Below are the code and all the weights of a small trained network. Each question names an input and a class and asks about switching units off, where a switched-off unit gives its printed mean instead of its output.

import numpy as np


def w(rows, s, z=0):
    codes = np.array(rows[::2]) - 128.0
    scale = np.full(codes.shape[1], s)
    scale[-1] = z or s
    return codes * scale


def norm(h):
    return h / np.sqrt((h * h).mean(-1, keepdims=True) + 1e-5)


def f(y):
    return y / 2 * (1 + np.tanh(0.7978845608 * (y + 0.044715 * y**3)))


def log_softmax(a):
    a = a - a.max(-1, keepdims=True)
    return a - np.log(np.exp(a).sum(-1, keepdims=True))


def net(x, mask):
    res = np.array(x, float).reshape(1, 8) / 4 @ E
    u = 0
    for l in range(4):
        y = f(norm(res) @ A[l][:, :-1].T + A[l][:, -1])
        res = res + np.where(mask[u : u + 4], y, B[l][:, -1]) @ B[l][:, :-1]
        u += 4
    return log_softmax(norm(res)[-1] @ U[:, :-1].T + U[:, -1])


A, B = {}, {}
E = w([
[130,120,136,121,138,117,144,104,118],'x0',
[2,130,166,209,150,25,141,141,179],'x1',
[141,113,115,125,156,118,141,118,130],'x2',
[107,122,94,108,140,133,161,141,104],'x3',
[127,40,228,78,132,213,179,177,201],'x4',
[126,183,175,163,191,167,69,185,90],'x5',
[143,109,110,131,163,114,148,106,128],'x6',
[120,145,127,142,128,153,171,117,139],'x7',
],0.0096)
A[0] = w([
[222,254,65,125,123,162,155,67,83,255],'L0N0',
[159,201,116,139,147,132,163,110,129,124],'L0N1',
[74,80,71,194,54,129,121,67,94,110],'L0N2',
[189,67,115,103,32,109,155,120,129,215],'L0N3',
],0.0069,0.0023)
B[0] = w([
[2,96,158,97,84,116,33,74,126,254],'L0N0',
[167,144,115,61,133,137,25,168,55,143],'L0N1',
[221,212,77,74,132,104,71,199,197,168],'L0N2',
[112,67,177,14,23,251,216,77,111,196],'L0N3',
],0.0074,0.0061)
A[1] = w([
[102,80,71,176,34,123,160,80,199,253],'L1N0',
[134,152,139,237,121,181,110,148,161,150],'L1N1',
[86,251,85,195,136,47,136,151,120,73],'L1N2',
[172,194,95,69,35,2,152,75,200,80],'L1N3',
],0.0069,0.0026)
B[1] = w([
[154,24,142,83,121,128,76,190,235,237],'L1N0',
[51,127,97,95,154,163,97,92,128,156],'L1N1',
[181,178,117,151,160,93,187,83,151,253],'L1N2',
[111,129,8,232,140,147,123,196,211,218],'L1N3',
],0.011,0.005)
A[2] = w([
[142,119,3,162,80,152,29,120,73,4],'L2N0',
[70,80,246,215,167,109,209,186,174,63],'L2N1',
[215,128,250,114,137,251,156,129,66,89],'L2N2',
[76,162,86,166,68,82,149,59,146,128],'L2N3',
],0.0066,0.0031)
B[2] = w([
[125,32,108,136,10,117,95,110,84,196],'L2N0',
[40,144,132,81,58,108,91,35,42,233],'L2N1',
[145,130,43,193,232,164,148,187,176,254],'L2N2',
[203,117,119,211,104,99,185,193,122,190],'L2N3',
],0.012,0.0043)
A[3] = w([
[255,145,69,229,54,149,51,136,2,5],'L3N0',
[123,96,137,48,33,17,159,52,169,91],'L3N1',
[127,216,123,140,156,101,26,54,23,208],'L3N2',
[143,217,71,83,239,205,111,141,60,59],'L3N3',
],0.0059,0.0011)
B[3] = w([
[60,141,187,69,154,220,123,96,101,228],'L3N0',
[130,63,31,133,6,100,93,195,122,217],'L3N1',
[130,129,208,120,170,35,166,111,85,253],'L3N2',
[125,123,65,170,155,68,47,129,122,190],'L3N3',
],0.011,0.0044)
U = w([
[72,62,87,93,17,76,113,116,168,94],'0',
[123,145,36,214,180,103,129,185,203,253],'1',
[16,141,189,91,143,88,101,62,46,159],'2',
[131,241,164,188,177,12,177,89,102,52],'3',
[201,82,170,40,126,166,235,131,193,42],'4',
],0.012,0.0039)

Each question gives the input, the list of numbers given to net, and the class t.
The units are the neurons (one row each of A and B). Each row of codes is followed by its name. A weight is (code - 128) times the scale printed after its matrix; where a second scale follows, it is the last column's (A, B and U).
mask holds one flag per neuron, layer by layer. A switched-off neuron (its flag False) gives its mean, the last column of its row in B, instead of its output. The means were averaged over made-up inputs and are rounded, as every weight is.
A unit's drop is (log p(t) with every unit on - log p(t) with that unit switched off) / (log p(t) with every unit on - log p(t) with every unit switched off).
The circuit of an input: a set's keep is (log p(t) with only the set's units on - log p(t) with every unit switched off) / (log p(t) with every unit on - log p(t) with every unit switched off). Starting from the 12 units with the biggest drops (on a tie, the unit counted first), units are removed one at a time, each time the one whose removal leaves the highest keep (on an exact tie, the one counted first), for as long as the keep stays at least 0.8.
circuit, biggest first: the units of the circuit, biggest drop first
most important unit: the unit with the biggest drop
k most important neurons: the k neurons with the biggest drops, biggest first
k most important neurons of layer l: the k neurons of layer l with the biggest drops, biggest first
drop when u is switched off: that unit's drop, to one decimal
input [-3,2,-1,-6,-6,4,3,-3], class 3: 3 most important neurons => L1N2, L0N3, L2N1
input [2,3,-2,2,-3,-5,2,1], class 1: most important unit => L1N3
input [-7,0,-1,6,3,-7,8,3], class 4: 2 most important neurons => L0N0, L0N3
input [-3,-1,2,8,6,1,0,3], class 1: circuit, biggest first => L2N2, L0N0, L1N0
input [2,0,-2,0,1,2,-6,-5], class 1: 3 most important neurons => L1N3, L0N0, L2N1
input [6,8,-1,-1,0,-7,1,6], class 1: 3 most important neurons => L1N3, L0N2, L0N0
input [-8,0,2,2,5,-4,4,-7], class 4: circuit, biggest first => L0N3, L0N0
input [-8,5,7,-4,0,-8,5,7], class 1: 2 most important neurons => L1N3, L0N2
input [4,7,2,7,3,1,-1,6], class 2: 2 most important neurons => L2N1, L1N3
input [-1,2,-1,4,0,-8,8,-4], class 1: 2 most important neurons of layer 2 => L2N1, L2N0
input [3,1,-8,-1,5,5,0,-8], class 2: 2 most important neurons => L2N1, L0N3
input [-5,1,-7,3,-6,2,-6,7], class 3: 2 most important neurons of layer 3 => L3N2, L3N1
input [-8,-8,-1,8,3,5,-3,-5], class 1: 2 most important neurons => L2N2, L3N3
input [-5,7,0,-6,1,6,-3,5], class 2: most important neuron of layer 1 => L1N3
input [-3,-1,-3,3,1,-1,0,4], class 4: 2 most important neurons of layer 2 => L2N1, L2N0
input [-5,3,-2,8,0,6,-6,8], class 3: 2 most important neurons of layer 0 => L0N3, L0N0
input [-7,2,1,1,-4,-6,-5,-3], class 1: 2 most important neurons => L1N3, L0N2
input [-3,3,-4,-5,1,5,7,0], class 2: 2 most important neurons of layer 2 => L2N1, L2N2
input [0,5,0,-6,-1,3,-5,-1], class 3: 2 most important neurons of layer 0 => L0N3, L0N0
input [-6,4,-5,7,-7,5,-5,-8], class 3: most important unit => L1N2
input [5,1,-1,6,8,1,-8,8], class 2: 2 most important neurons => L2N1, L0N3
input [4,0,8,-4,1,-5,-1,-4], class 4: drop when L2N0 is switched off => 0.2
input [8,-4,-7,-6,2,2,2,7], class 1: drop when L2N2 is switched off => 1.0
input [6,-2,5,8,-5,6,7,5], class 2: drop when L0N0 is switched off => 0.2
